Below are the code and all the weights of a small trained network. Each question names an input and a class and asks about switching units off, where a switched-off unit gives its printed mean instead of its output.

import numpy as np


def w(rows, s, z=0):
    codes = np.array(rows[::2]) - 128.0
    scale = np.full(codes.shape[1], s)
    scale[-1] = z or s
    return codes * scale


def norm(h):
    return h / np.sqrt((h * h).mean(-1, keepdims=True) + 1e-5)


def f(y):
    return np.maximum(y, 0)


def log_softmax(a):
    a = a - a.max(-1, keepdims=True)
    return a - np.log(np.exp(a).sum(-1, keepdims=True))


def net(x, mask):
    res = np.array(x, float).reshape(1, 4) / 4 @ E
    u = 0
    for l in range(2):
        y = f(norm(res) @ A[l][:, :-1].T + A[l][:, -1])
        res = res + np.where(mask[u : u + 4], y, B[l][:, -1]) @ B[l][:, :-1]
        u += 4
    return log_softmax(norm(res)[-1] @ U[:, :-1].T + U[:, -1])


A, B = {}, {}
E = w([
[100,114,172,88,150],'x0',
[241,180,66,95,204],'x1',
[254,188,151,197,149],'x2',
[178,147,167,87,203],'x3',
],0.007)
A[0] = w([
[157,100,104,95,171,72],'L0N1',
[51,77,167,79,163,34],'L0N2',
[77,137,1,84,114,4],'L0N3',
[76,136,182,49,104,47],'L0N4',
],0.0085,0.0046)
B[0] = w([
[132,141,154,187,102,178],'L0N1',
[44,97,254,92,188,252],'L0N2',
[115,90,53,55,25,207],'L0N3',
[103,117,125,232,220,220],'L0N4',
],0.0097,0.0034)
A[1] = w([
[98,130,171,215,9,24],'L1N1',
[89,124,25,39,74,30],'L1N2',
[74,59,103,107,155,232],'L1N3',
[107,44,3,87,97,5],'L1N4',
],0.011,0.0032)
B[1] = w([
[72,132,46,195,157,233],'L1N1',
[249,93,21,101,88,202],'L1N2',
[121,113,221,10,71,255],'L1N3',
[189,105,69,35,42,203],'L1N4',
],0.012,0.0066)
U = w([
[254,211,152,134,203,36],'0',
[2,87,214,67,129,254],'1',
[166,89,54,42,50,177],'2',
[68,151,64,228,136,99],'3',
],0.017,0.00097)

Each question gives the input, the list of numbers given to net, and the class t.
The units are the neurons (one row each of A and B). Each row of codes is followed by its name. A weight is (code - 128) times the scale printed after its matrix; where a second scale follows, it is the last column's (A, B and U).
mask holds one flag per neuron, layer by layer. A switched-off neuron (its flag False) gives its mean, the last column of its row in B, instead of its output. The means were averaged over made-up inputs and are rounded, as every weight is.
A unit's drop is (log p(t) with every unit on - log p(t) with that unit switched off) / (log p(t) with every unit on - log p(t) with every unit switched off).
The circuit of an input: a set's keep is (log p(t) with only the set's units on - log p(t) with every unit switched off) / (log p(t) with every unit on - log p(t) with every unit switched off). Starting from all 8 units, units are removed one at a time, each time the one whose removal leaves the highest keep (on an exact tie, the one counted first), for as long as the keep stays at least 0.8.
circuit, biggest first: the units of the circuit, biggest drop first
unit that matters most: the unit with the biggest drop
top k neurons: the k neurons with the biggest drops, biggest first
k most important neurons of layer l: the k neurons of layer l with the biggest drops, biggest first
drop when u is switched off: that unit's drop, to one decimal
input [7,3,0,4], class 0: unit that matters most	L1N3
input [7,8,-4,2], class 0: circuit, biggest first	(L0N3, L1N4, L0N1)
input [0,5,-6,6], class 1: circuit, biggest first	(L0N1, L1N2)
input [-1,-7,6,8], class 0: 3 most important neurons of layer 0	(L0N3, L0N2, L0N1)
input [0,5,-7,6], class 1: 2 most important neurons of layer 0	(L0N2, L0N1)
input [5,-8,5,-1], class 3: top 3 neurons	(L1N1, L0N2, L1N3)
input [-5,-7,0,-2], class 3: top 3 neurons	(L1N1, L0N2, L0N3)
input [8,-2,5,3], class 0: top 2 neurons	(L1N3, L0N2)
input [8,-5,6,5], class 0: 2 most important neurons of layer 1	(L1N3, L1N1)
input [7,2,1,3], class 0: top 2 neurons	(L1N3, L0N2)
input [0,-5,1,-3], class 3: drop when L0N2 is switched off	0.3
input [5,2,-1,4], class 1: drop when L1N2 is switched off	0.2
